Below are the code and all the weights of a small trained network. Each question names an input and a class and asks about switching units off, where a switched-off unit gives its printed mean instead of its output.

import numpy as np


def w(rows, s, z=0):
    codes = np.array(rows[::2]) - 128.0
    scale = np.full(codes.shape[1], s)
    scale[-1] = z or s
    return codes * scale


def norm(h):
    return h / np.sqrt((h * h).mean(-1, keepdims=True) + 1e-5)


def f(y):
    return np.maximum(y, 0)


def log_softmax(a):
    a = a - a.max(-1, keepdims=True)
    return a - np.log(np.exp(a).sum(-1, keepdims=True))


def net(x, mask):
    res = np.array(x, float).reshape(1, 8) / 4 @ E
    u = 0
    for l in range(3):
        y = f(norm(res) @ A[l][:, :-1].T + A[l][:, -1])
        res = res + np.where(mask[u : u + 11], y, B[l][:, -1]) @ B[l][:, :-1]
        u += 11
    return log_softmax(norm(res)[-1] @ U[:, :-1].T + U[:, -1])


A, B = {}, {}
E = w([
[104,229,169,115],'x0',
[133,135,144,184],'x1',
[188,169,143,80],'x2',
[87,124,221,154],'x3',
[210,40,167,157],'x4',
[176,151,158,123],'x5',
[191,105,190,130],'x6',
[159,146,73,255],'x7',
],0.0064)
A[0] = w([
[196,139,162,197,177],'0.n1',
[178,33,149,61,111],'0.n2',
[171,76,167,119,31],'0.n3',
[34,63,89,99,160],'0.n4',
[154,227,74,136,79],'0.n5',
[131,154,7,107,70],'0.n6',
[160,204,81,121,97],'0.n7',
[105,160,95,145,1],'0.n8',
[209,69,33,56,26],'0.n9',
[172,206,138,202,125],'0.n10',
[55,130,134,218,77],'0.n11',
],0.011,0.0025)
B[0] = w([
[121,45,169,126,252],'0.n1',
[211,147,192,145,253],'0.n2',
[171,99,180,111,187],'0.n3',
[100,116,43,82,234],'0.n4',
[56,142,233,152,224],'0.n5',
[179,240,129,224,227],'0.n6',
[72,178,188,149,207],'0.n7',
[108,146,114,168,153],'0.n8',
[254,93,22,111,254],'0.n9',
[54,87,154,155,240],'0.n10',
[112,65,64,137,221],'0.n11',
],0.018,0.0049)
A[1] = w([
[171,76,155,133,4],'1.n1',
[45,36,59,109,126],'1.n2',
[130,64,113,123,67],'1.n3',
[32,82,108,137,119],'1.n4',
[142,13,105,36,99],'1.n5',
[138,102,168,102,45],'1.n6',
[122,79,100,141,129],'1.n7',
[64,43,158,212,68],'1.n8',
[84,143,38,203,125],'1.n9',
[116,114,128,211,43],'1.n10',
[2,102,127,16,218],'1.n11',
],0.0084,0.0026)
B[1] = w([
[203,140,132,155,175],'1.n1',
[88,83,28,126,231],'1.n2',
[104,129,130,134,169],'1.n3',
[89,88,55,61,220],'1.n4',
[135,195,143,254,224],'1.n5',
[175,154,157,157,151],'1.n6',
[112,107,95,119,179],'1.n7',
[88,41,172,79,253],'1.n8',
[195,119,162,232,217],'1.n9',
[69,103,118,131,175],'1.n10',
[166,209,67,30,232],'1.n11',
],0.013,0.0047)
A[2] = w([
[74,188,94,227,96],'2.n1',
[136,99,162,70,118],'2.n2',
[169,95,191,77,4],'2.n3',
[157,168,201,147,70],'2.n4',
[125,207,211,84,104],'2.n5',
[73,168,254,16,156],'2.n6',
[122,215,138,53,85],'2.n7',
[1,222,44,147,97],'2.n8',
[130,109,48,125,133],'2.n9',
[69,96,74,100,107],'2.n10',
[122,89,138,55,44],'2.n11',
],0.0082,0.003)
B[2] = w([
[145,176,206,157,206],'2.n1',
[153,153,166,138,160],'2.n2',
[185,122,177,120,166],'2.n3',
[154,86,110,119,185],'2.n4',
[128,101,71,93,193],'2.n5',
[143,133,170,7,235],'2.n6',
[106,129,76,69,168],'2.n7',
[140,223,142,216,252],'2.n8',
[110,163,103,91,217],'2.n9',
[87,133,85,132,202],'2.n10',
[118,159,116,93,139],'2.n11',
],0.017,0.004)
U = w([
[71,207,169,216,175],'0',
[204,99,60,160,191],'1',
[60,88,229,90,59],'2',
[169,184,77,94,2],'3',
[227,69,210,128,151],'4',
[98,181,130,4,107],'5',
[82,158,24,162,145],'6',
[47,11,104,178,144],'7',
],0.014,0.0056)

Each question gives the input, the list of numbers given to net, and the class t.
The units are the neurons (one row each of A and B). Each row of codes is followed by its name. A weight is (code - 128) times the scale printed after its matrix; where a second scale follows, it is the last column's (A, B and U).
mask holds one flag per neuron, layer by layer. A switched-off neuron (its flag False) gives its mean, the last column of its row in B, instead of its output. The means were averaged over made-up inputs and are rounded, as every weight is.
A unit's drop is (log p(t) with every unit on - log p(t) with that unit switched off) / (log p(t) with every unit on - log p(t) with every unit switched off).
The circuit of an input: a set's keep is (log p(t) with only the set's units on - log p(t) with every unit switched off) / (log p(t) with every unit on - log p(t) with every unit switched off). Starting from the 12 units with the biggest drops (on a tie, the unit counted first), units are removed one at a time, each time the one whose removal leaves the highest keep (on an exact tie, the one counted first), for as long as the keep stays at least 0.8.
units of the circuit, in order: the units of the circuit, biggest drop first
unit that matters most: the unit with the biggest drop
k most important neurons: the k neurons with the biggest drops, biggest first
k most important neurons of layer l: the k neurons of layer l with the biggest drops, biggest first
drop when u is switched off: that unit's drop, to one decimal
input [-6,1,-4,4,-1,-4,-5,4], class 6: unit that matters most => 0.n4
input [-5,-1,-8,4,2,7,4,4], class 7: units of the circuit, in order => [0.n6 0.n9]
input [8,0,-6,-7,-7,-7,-4,-8], class 0: units of the circuit, in order => [0.n6 2.n1]
input [7,5,1,-3,4,8,1,-5], class 5: 3 most important neurons => [0.n9 2.n6 1.n9]
input [1,3,7,0,-1,1,-5,-2], class 5: 2 most important neurons of layer 1 => [1.n5 1.n9]
input [-1,-5,-6,0,-8,0,7,-8], class 6: units of the circuit, in order => [0.n4 1.n5]
input [-2,1,7,-3,-7,-3,8,6], class 0: 2 most important neurons => [0.n6 0.n7]
input [-6,1,4,4,-3,5,-8,7], class 0: 3 most important neurons of layer 0 => [0.n6 0.n9 0.n7]
input [8,3,6,-3,6,4,-8,-2], class 2: 2 most important neurons => [0.n5 0.n4]
input [5,5,-7,2,-3,-8,-3,6], class 7: 2 most important neurons => [0.n11 1.n8]
input [-4,-7,5,3,0,-6,-7,6], class 0: 2 most important neurons => [0.n6 2.n1]
input [-3,6,-2,-2,-2,-5,4,-3], class 6: 3 most important neurons of layer 0 => [0.n4 0.n6 0.n9]
input [7,-8,3,-3,-3,6,5,3], class 5: 3 most important neurons of layer 2 => [2.n6 2.n5 2.n7]
input [4,-3,8,-1,3,0,-3,0], class 2: units of the circuit, in order => [0.n5]
input [7,4,-4,8,2,-4,-5,1], class 7: 2 most important neurons => [1.n8 0.n11]
input [4,0,2,3,1,-4,0,-3], class 5: 3 most important neurons => [0.n9 0.n11 0.n4]
input [4,-6,8,-7,-5,7,4,3], class 0: 2 most important neurons of layer 1 => [1.n8 1.n11]
input [3,2,-3,-8,-1,-3,3,8], class 0: drop when 0.n6 is switched off => 0.5
input [-8,-1,5,4,-7,5,-6,3], class 0: drop when 2.n8 is switched off => 0.0
input [4,3,0,7,-8,5,8,6], class 2: drop when 0.n9 is switched off => 0.2
input [4,8,1,8,-3,5,-2,8], class 7: unit that matters most => 0.n11
